Each row has a name. Each question is about the rows just above it. Places in a row count from 1.

vosi: [ 33  52  62  25  37  -2   2 -11  48  39 -15  50  59 -19  11  37  62  -5
  29  -5  54  11  65  48 -17  12  38  56 -24  53  14  48  59  52  21   2
  48  49  47 -16  46  54]
gike: [ 16  17  22  10  16  51  17  50 -10  47  57 -10 -11  56  19  46  25  52
  39  56   2  52  53 -12  61  28  18  21  65 -11  54  -9  -3  -3  70  19
   3  -6   5  58  -4 -17]
tok: [ -8  16 -39 -76 -71   7 -61 -58 -72  -7 -57  15 -57  23 -62 -84  -4  -6
 -80  -3 -69  24 -57 -15 -50 -68 -84 -68 -23 -39  18 -64  -9 -71 -88  -3
 -70 -70 -89 -50  17 -53]
Sak: [-32 -18   6 -16 -26 -39  10 -46  -4 -54 -55  -2 -62 -64 -63 -76 -45 -33
 -47 -52 -27 -36 -17   6 -57 -31 -26 -57 -62   1 -47 -20 -17 -62 -76  -6
 -57 -25 -62 -53 -17 -57]
Zite: [-38 -46 -64 -65 -51 -18 -21 -17 -58 -65  -6 -61 -65  14 -22 -65 -47 -19
 -48 -13 -63 -18 -59 -49  -7 -35 -49 -59  15 -59 -27 -65 -63 -71 -47 -25
 -55 -56 -49 -12 -43 -63]
Dat: [ 16  17  22  10  16  51   0  50 -10  47  57 -10 -11  56  38  68  25  52
  39  56   2  52   7 -12  61  28  18  21  65 -11  54  -9  -3  -3  70  19
   3  -6   5  58  -4 -17]
sapo: [-21 -53 -63 -20 -30  -5  -7   0 -40 -35  12 -49 -46  19 -14 -35 -46   6
 -43   4 -44  -9 -66 -41   8 -12 -30 -45  22 -42 -15 -39 -48 -46 -25 -17
 -39 -41 -34   6 -46 -40]
dulif: [-30 -13 -16 -30 -39 -41  -7 -57  -8 -54 -59   2   1 -53 -48 -75 -37 -39
 -45 -49 -34 -34 -17  -1 -55 -43 -32 -43 -65   1 -47 -27  -9 -26 -82  -9
 -33 -24 -36 -54 -24   7]
pero: [  9   9  15   7   3  57 -10  49 -12  32  52  -8 -10  46  31  66  25  50
  43  56   2  42   9 -13  58  16  15  18  61 -11  45  -2  -2  -5  71  11
  -4  -7  -3  59  -6 -16]
Every place of [-62] in Sak: | 13 29 34 39
At which places does dulif hold [7]? | 42
At which places does Zite hold [-65]? | 4 10 13 16 32

vosi: [ -8  50  40   7  23 -46 -15 -47  53  18  55  54  74 -47  -7 -29  19  26
  13 -60  23   9  33  48 -62  -6   1   0 -52  57   0  36  71  62   2 -18
  26  32  10]
sapo: [ 38  10  32 -14  19 -31  59 -45  17  50 -25  36  33 -13 -52   3  45 -32
 -50 -34  25  33  21   2 -57 -57  60 -14 -23  44 -10  42  60  27 -15 -26
  -4  15 -39]
pero: [ 12  -7  56 -43  -3  60  -8  60  -2  14  26  32 -16   3 -32  60  40  43
 -35  49 -16  64  81 -37   6   3 -37 -48  -3 -10 -24 -27 -22   3  72  25
  35 -22 -67]
dulif: [ 39 -13   4  12  52 -11  15 -12  51  35 -13  51  23 -51 -48  59  26 -69
 -36 -51  80   7   6 -79 -32 -16 -10 -26 -65   7 -33  82  49  36  61  21
  57  81  14]
Sak: [-34 -80 -37  25  13  58 -13  24  21 -63  21 -41 -61  20  58 -18  21  25
  44  31 -19 -27 -33  -4  50  60  36  22  25 -46  37  25 -80 -29  -5  43
   5 -13  32]
Dat: [  0   3 -11 -13 -57  80 -24   5 -67   1  25 -50 -52  36   4 -23   3  57
  17  82 -72  31 -14 -35  38 -16   9  36  49 -52  42 -89 -85 -79 -25  58
 -63 -71   2]
galu: [ 12  40  56 -43  -3  60  -8  60  56  56  26  32 -16   3 -32  60  40  43
 -35  49  46  46  81 -37   6   3 -37 -48  -3 -10 -24 -27 -22  35  72  25
  35 -22 -67]
tok: [-29   8 -27  44  57 -67   5 -38  49 -64 -52  22  31 -49  46 -32 -36 -82
  55 -76  71 -37  17  41 -56  48  59  46 -41  34  16  58  55  95 -40 -12
  58  87  43]
Places of [56] in row galu: | 3 9 10
At which places does Sak hold [-80]? | 2 33
At which places does sapo hold [60]? | 27 33
Places of [25] in row Sak: | 4 18 29 32
Places of [12] in row galu: | 1

Dat: [ 13 -12  13  13  13]
gike: [ 73 -10  72  -2   2]
vosi: [14 14 33 33 -2]
Sak: [  6 -10  44   4   1]
fodug: [ 59  47  21 -22  31]
galu: [ 2 -8 49  3  1]
tok: [61 54 31 -6 37]
sapo: [10 -3 -3 -3 10]
zemo: [ 9 -7 -2  2 -2]
dulif: [ 14  87 -30 -20   8]
pero: [ 19 -10  32   6   1]
Every place of [33] in vosi: | 3 4
At which places does sapo hold [-3]? | 2 3 4
At which places does Dat hold [13]? | 1 3 4 5
Every place of [-2] in zemo: | 3 5

dulif: [-33  -6  36   2 -33  33 -31]
Zite: [-20  -5  22   1 -20  21 -19]
zemo: [-16 -28  11 -19 -17  11  -8]
vosi: [-18 -28  14 -18 -20  14 -11]
pero: [-14 -50   1 -36 -16   0   1]
sapo: [  8 -80  -6 -58   8  -7   8]
gike: [-11 -33   2 -24 -12 -18   1]
fodug: [-17 -69  -6 -50 -17 -17 -17]
Places of [8] in row sapo: | 1 5 7
Places of [33] in row dulif: | 6
Every place of [-17] in fodug: | 1 5 6 7
At which places does gike hold [-24]? | 4

zemo: [ -2  15   5  20   1  -5 -27   3   8  -2  10  -7  -6   8  10  -1 -24 -14
 -17 -23  19  -9 -12   1 -26 -25 -20 -11 -37 -38   7  52 -12 -17  17   7
  27  15 -18  15  -2  15   8   4   1  -8  18  -2 -27 -11  -6  -7 -17 -24
 -21 -30  29  28 -19]
tok: [  5  27   4  -3  -8   0 -25   4  -4   0  12  -5 -10   4  11  -1 -24 -16
 -32 -21  18  -6 -13  -1 -25 -12 -21  -8 -47 -33   9  50  -7 -15  21   2
  29   7 -13  14   7  28  16   0  -7 -10  19   0 -21 -12 -14 -12 -16 -26
 -27 -21  33  37 -15]
Dat: [  6  46   4  23 -25  23   6  40   7  -9 -18   8  18  20  21  -2 -22  14
  -3   2   9   5   5 -17  27   3 -12 -31  19 -37   4 -31   1  28 -32   1
   6 -24  -7  12  19  18  -6 -12  14  11  -9  -3  14  -3   4   6  -6   3
   8 -46 -10  22  -2]
Sak: [  7  29   2  35 -22   2   2  34   6  -9  -9   5  13  17  14   2 -16  15
  -3   0  -3   3   4 -15  23  12  -3 -18  18 -33   3 -22   1  -3 -22   2
   4 -19  -1  10  17   8   5  -8   3   8  -5   5  11  -2   4   3  -8   3
   4 -31  -6  18  -2]
dulif: [ -2  15   5  20 -11  -5 -27   3   8  -2  10  -7  -6   8  10  -1 -12 -12
   6 -23  19  -9 -12 -16 -26 -12 -20 -11 -37 -38   7  52 -12 -17  17   7
  27  15 -18  15   6  18   8   4   1  -8  18  -3 -27 -11  -6   6 -17 -18
 -21 -30  29  28 -19]
galu: [ -2  15   5  20 -11  -5 -27   3  -4  -2  10  -7  -6   8  10  -1 -24 -14
 -17 -23  19  -9 -12  -3 -26 -25   3 -11 -37 -38   7  52 -12 -17  17   7
  27  15 -18  15   6  15  -3   4   1  -8  18  -2 -27 -11  -6  -7 -17 -24
 -21 -30  29  28 -19]
pero: [ -9  35   9 -20 -33   3 -29 -42   3 -12  14  28 -38  -1 -17  -6 -17  -6
  -6 -23  15 -16 -17  -8 -22   4 -24   3 -45 -92  10  32  -5  -3   0  12
  50  12  -9   4  -6  32  29  28  18 -32  18 -19 -31 -35  -1  -4 -17 -23
 -23 -25 -17  12 -10]
vosi: [-11  17  11 -12 -27 -11 -35 -21   1  -3   8 -21 -26  -1  -4   4 -18   2
 -14 -25  12  -6  -6  -6 -47 -13 -22  -6 -39 -56   6  29 -13  -7   9  15
  24   9 -16   3  -5  24  12  11  -7 -23  20  -9 -35 -34  11  -5 -26 -11
 -21 -28  41  16 -20]
gike: [ -2  14   5   7 -11  -6 -23   1  -5  -2  11  -9  -8   7  11   0 -22  -9
 -18 -23  17 -10 -13  -4 -24  -7 -20 -10 -39 -37   8  49 -12 -23  17   4
  26  15 -17  13   7  16  17   6   3  -8  18  -2 -24 -11  -4 -15 -18 -18
 -22 -29  32  25 -12]
At which places does Sak hold [2]? | 3 6 7 16 36
At which places does dulif hold [6]? | 19 41 52
Places of [-17] in row pero: | 15 17 23 53 57
Every place of [0] in tok: | 6 10 44 48
At which places does pero hold [12]? | 36 38 58
At which places does zemo hold [-2]? | 1 10 41 48

fodug: [ 10  -1  16  -2 -21 -10  -2 -22   1   4  -4   9  -3  13  15   6   6   0
   0  16   0  23 -20   3 -11 -20 -41  -5 -11]
sapo: [-11   3   1 -19  25  19  42  16 -11  -4 -20 -46  17 -15  26  46 -62   4
  60  37  13  26 -38   3  -6  14 -25  35  15]
gike: [ -1  -4  12  -2   4  15  22  16  57  22 -25 -19  19   4  43  46 -44  11
  35   8  62 -10  -8   8   0 -27 -49  30  -2]
Sak: [-18 -26 -26 -58  25  41  54  42  25  -6 -66 -87   2 -51  48  49 -51 -35
  75  18   0 -83 -81 -27  11 -20  76  57  30]
galu: [-14 -13  23  -2 -12   5  18   4  -2  12  -9 -12  24  13  38  31 -30   0
  30  18  31  -3  -2  12   1 -27 -57  13 -17]
dulif: [-11 -20 -11 -45   6  37  46  25  19  -1 -60 -66  -3 -24  38  34 -53 -21
  70  18   9 -50 -63 -32   1 -23  -1  57  15]
Dat: [-16 -32 -11 -32  20  15  34   8  19 -12 -25 -46  58 -15  31  43 -62   0
  70  45   4 -43 -57  -1  -2   4 -17  52  12]
Zite: [-14 -29  -3  -2 -23   5  22  16  36  12 -20 -12  22 -10  45  49 -30  22
  55  29  44 -23 -26  12  -6  -3 -25  43  -2]
vosi: [-22 -26 -18 -37  25  44  58  55  12  -6 -60 -80   4 -46  38  31 -44 -28
  65  10  17 -63 -69 -32  -2  -3  40  61   7]
pero: [ -9  12  23 -10 -31   5   6  21  36   4  -9 -25  34  -5  57  43 -26   7
  35  10  53   3 -14  39   0 -44 -73  30  -8]
tok: [-20  -7  23   3 -26   8  14  -9   5  27   1   2  14  13  33   9  -3 -14
  20   2  26   3   4  -1 -15 -20 -57  13 -11]
At which places does Zite hold [-12]? | 12
Every place of [3] in sapo: | 2 24
Places of [75] in row Sak: | 19
At which places does Sak hold [57]? | 28

tok: [-66 -29 -96   5 -69 -33]
Sak: [-46 -22 -67   6 -48 -25]
dulif: [-25 -52 -52 -52   1 -55]
Dat: [-31 -41 -53  35 -33 -45]
sapo: [-40 -23 -62   8 -43 -26]
zemo: [-27 -61 -61  68 -61 -63]
pero: [-76 -20 -91  -6 -67 -24]
gike: [-40 -23 -62   8 -22 -26]
galu: [-52 -40 -83  24 -57 -45]
fodug: [-39 -39 -23 -39 -24 -39]
At which places does dulif hold [-52]? | 2 3 4
Every place of [-61] in zemo: | 2 3 5
Every place of [-23] in fodug: | 3

Zite: [ 14   7  -7  48   6 -11  48  44  -3  67  -8 -50]
dulif: [ 14   7  -7  53   6 -11  48  23 -12 -12  -1  15]
Sak: [  6  32  -7  -8  -8  15 -12  18 -67  27 -11   7]
vosi: [ 27 -26  -4  12 -55 -12 -48  36 -89  59   7 -57]
fodug: [-62 -29  36 -14  47  16  -2 -72  28  54  -3  29]
galu: [ 14  -3  -7  53  14 -11  14  44  -3  -3  -3  14]
At which places does dulif hold [15]? | 12
At which places does Zite hold [14]? | 1
Places of [14] in row galu: | 1 5 7 12
At which places does Sak hold [-11]? | 11

